Below is a small trained network, with its code and all its weights. Each question gives an input and a target symbol and asks what happens when units are switched off, that is, made to give their printed mean instead of their output.

import numpy as np


def w(rows, s, z=0):
    codes = np.array(rows[::2]) - 128.0
    scale = np.full(codes.shape[1], s)
    scale[-1] = z or s
    return codes * scale


def norm(h):
    return h / np.sqrt((h * h).mean(-1, keepdims=True) + 1e-5)


def f(y):
    return np.maximum(y, 0)


def softmax(a):
    e = np.exp(a - a.max(-1, keepdims=True))
    return e / e.sum(-1, keepdims=True)


def log_softmax(a):
    a = a - a.max(-1, keepdims=True)
    return a - np.log(np.exp(a).sum(-1, keepdims=True))


def net(x, mask):
    ids = ['ΞΩεζμτ'.index(c) for c in x.split()]
    T = len(ids)
    res = E[ids] + P[:T]
    u = 0
    for l in range(2):
        r = norm(res)
        for j in range(2):
            rows = slice(3 * j, 3 * j + 3)
            q, k, v = (r @ M[l][rows].T for M in (Q, K, V))
            z = softmax(np.where(np.tri(T) > 0, q @ k.T / 3**0.5, -1e9)) @ v
            o = O[l][rows]
            res = res + np.where(mask[u + j], z, o[:, -1]) @ o[:, :-1]
        u += 2
        y = f(norm(res) @ A[l][:, :-1].T + A[l][:, -1])
        res = res + np.where(mask[u : u + 4], y, B[l][:, -1]) @ B[l][:, :-1]
        u += 4
    return log_softmax(norm(res)[-1] @ U[:, :-1].T + U[:, -1])


Q, K, V, O, A, B = {}, {}, {}, {}, {}, {}
E = w([
[97,109,179],'Ξ',
[64,136,127],'Ω',
[95,106,183],'ε',
[124,151,81],'ζ',
[152,158,186],'μ',
[90,3,200],'τ',
],0.025)
P = w([
[62,248,41],'0',
[63,56,111],'1',
[93,127,159],'2',
[116,154,156],'3',
[114,150,164],'4',
[111,164,136],'5',
[122,166,128],'6',
[129,158,137],'7',
[254,85,109],'8',
],0.0035)
Q[0] = w([
[140,206,105],'L0H1',
[177,67,104],'L0H1',
[78,252,202],'L0H1',
[195,110,120],'L0H2',
[166,137,167],'L0H2',
[185,101,62],'L0H2',
],0.011)
K[0] = w([
[220,218,19],'L0H1',
[61,23,88],'L0H1',
[211,171,156],'L0H1',
[84,103,72],'L0H2',
[110,90,129],'L0H2',
[2,27,93],'L0H2',
],0.0097)
V[0] = w([
[254,179,105],'L0H1',
[220,97,138],'L0H1',
[211,40,89],'L0H1',
[153,207,146],'L0H2',
[172,138,218],'L0H2',
[75,75,93],'L0H2',
],0.0099)
O[0] = w([
[253,10,101,2],'L0H1',
[95,39,252,57],'L0H1',
[84,35,201,14],'L0H1',
[234,217,201,140],'L0H2',
[113,89,165,187],'L0H2',
[130,132,17,126],'L0H2',
],0.0064,0.0067)
A[0] = w([
[114,219,65,66],'L0N1',
[136,191,246,208],'L0N2',
[110,94,162,2],'L0N3',
[148,31,204,162],'L0N4',
],0.013,0.0026)
B[0] = w([
[73,83,145,210],'L0N1',
[248,107,150,253],'L0N2',
[137,164,101,136],'L0N3',
[124,95,38,158],'L0N4',
],0.014,0.011)
Q[1] = w([
[66,106,130],'L1H1',
[53,254,172],'L1H1',
[180,101,128],'L1H1',
[99,90,205],'L1H2',
[27,47,57],'L1H2',
[246,140,176],'L1H2',
],0.0096)
K[1] = w([
[151,105,83],'L1H1',
[98,43,208],'L1H1',
[142,157,176],'L1H1',
[96,8,76],'L1H2',
[78,189,91],'L1H2',
[142,43,159],'L1H2',
],0.015)
V[1] = w([
[117,96,97],'L1H1',
[109,50,88],'L1H1',
[102,14,131],'L1H1',
[119,148,165],'L1H2',
[140,6,122],'L1H2',
[175,172,91],'L1H2',
],0.018)
O[1] = w([
[131,135,131,74],'L1H1',
[165,187,139,19],'L1H1',
[149,179,183,42],'L1H1',
[120,123,186,180],'L1H2',
[68,253,82,4],'L1H2',
[184,87,16,45],'L1H2',
],0.013,0.0029)
A[1] = w([
[154,60,31,4],'L1N1',
[100,187,3,152],'L1N2',
[136,85,39,47],'L1N3',
[156,255,178,240],'L1N4',
],0.0065,0.0039)
B[1] = w([
[171,139,2,153],'L1N1',
[30,138,126,179],'L1N2',
[187,70,34,151],'L1N3',
[202,213,123,253],'L1N4',
],0.0085,0.0034)
U = w([
[138,108,156,18],'Ξ',
[56,155,71,214],'Ω',
[133,94,190,95],'ε',
[146,129,24,91],'ζ',
[253,137,98,216],'μ',
[119,235,155,252],'τ',
],0.011,0.0017)

Each question gives the input, a string of symbols that net reads in full, and the target symbol t.
The units are the heads (3 rows each of Q, K, V and O) and the neurons (one row each of A and B). Each row of codes is followed by its name. A weight is (code - 128) times the scale printed after its matrix; where a second scale follows, it is the last column's (O, A, B and U).
mask holds one flag per unit, layer by layer, with each layer's heads first. A switched-off unit (its flag False) gives its mean, the last column of its rows in O or B, instead of its output. The means were averaged over made-up inputs and are rounded, as every weight is.
A unit's drop is (log p(t) with every unit on - log p(t) with that unit switched off) / (log p(t) with every unit on - log p(t) with every unit switched off).
The circuit of an input: a set's keep is (log p(t) with only the set's units on - log p(t) with every unit switched off) / (log p(t) with every unit on - log p(t) with every unit switched off). Starting from all 12 units, units are removed one at a time, each time the one whose removal leaves the highest keep (on an exact tie, the one counted first), for as long as the keep stays at least 0.8.
units of the circuit, in order: the units of the circuit, biggest drop first
k most important neurons: the k neurons with the biggest drops, biggest first
top k neurons in layer l: the k neurons of layer l with the biggest drops, biggest first
heads that matter: for each layer, one digit per head in row order, 1 if its drop is at least 0.15 and else 0, layers parted by /
drop when u is switched off: that unit's drop, to one decimal
input ε μ ε Ξ Ξ Ξ, target μ: units of the circuit, in order	[L0N2 L1H2]
input μ Ξ ζ Ω Ω τ, target Ω: heads that matter	11 / 01
input μ ζ ε τ, target Ω: heads that matter	10 / 01
input ζ ε ε ε τ, target ζ: units of the circuit, in order	[L1H2 L0N4]
input ε ε τ ζ μ μ ε Ξ, target μ: top 2 neurons in layer 0	[L0N2 L0N4]
input τ Ξ ε ε ζ, target τ: top neuron in layer 0	[L0N2]
input τ ε ε Ω, target τ: heads that matter	00 / 10
input τ μ ε ζ Ω μ Ω τ, target τ: heads that matter	10 / 11
input ζ ε ε ζ Ξ τ Ξ Ω, target τ: heads that matter	10 / 10
input τ ε μ τ ζ ζ Ξ, target τ: heads that matter	00 / 01
input Ξ Ξ ε ε ζ ζ ε Ξ Ω, target Ω: heads that matter	00 / 00
input ε ε ε μ ε ε ζ ε, target μ: heads that matter	01 / 01
input τ ε ε Ω ζ, target τ: heads that matter	01 / 10
input Ξ ε ε ε ε τ ζ Ω ε, target τ: heads that matter	10 / 01
input Ξ ε Ω μ Ω, target μ: heads that matter	11 / 00
input ε ε ζ, target ε: 2 most important neurons	[L0N1 L0N2]
input ε Ω ζ ζ τ ε, target τ: heads that matter	00 / 01
input Ξ ζ ζ ε Ξ Ξ ζ ζ Ω, target Ω: heads that matter	01 / 00
input μ τ ζ ζ ε ε ζ ε ζ, target Ω: drop when L1N2 is switched off	0.2
input ε Ω ζ ε τ ε Ξ, target τ: drop when L1H2 is switched off	0.2
input ε ε Ξ ε ζ, target ε: drop when L0N3 is switched off	0.0
input τ ε τ, target τ: drop when L1H2 is switched off	0.2
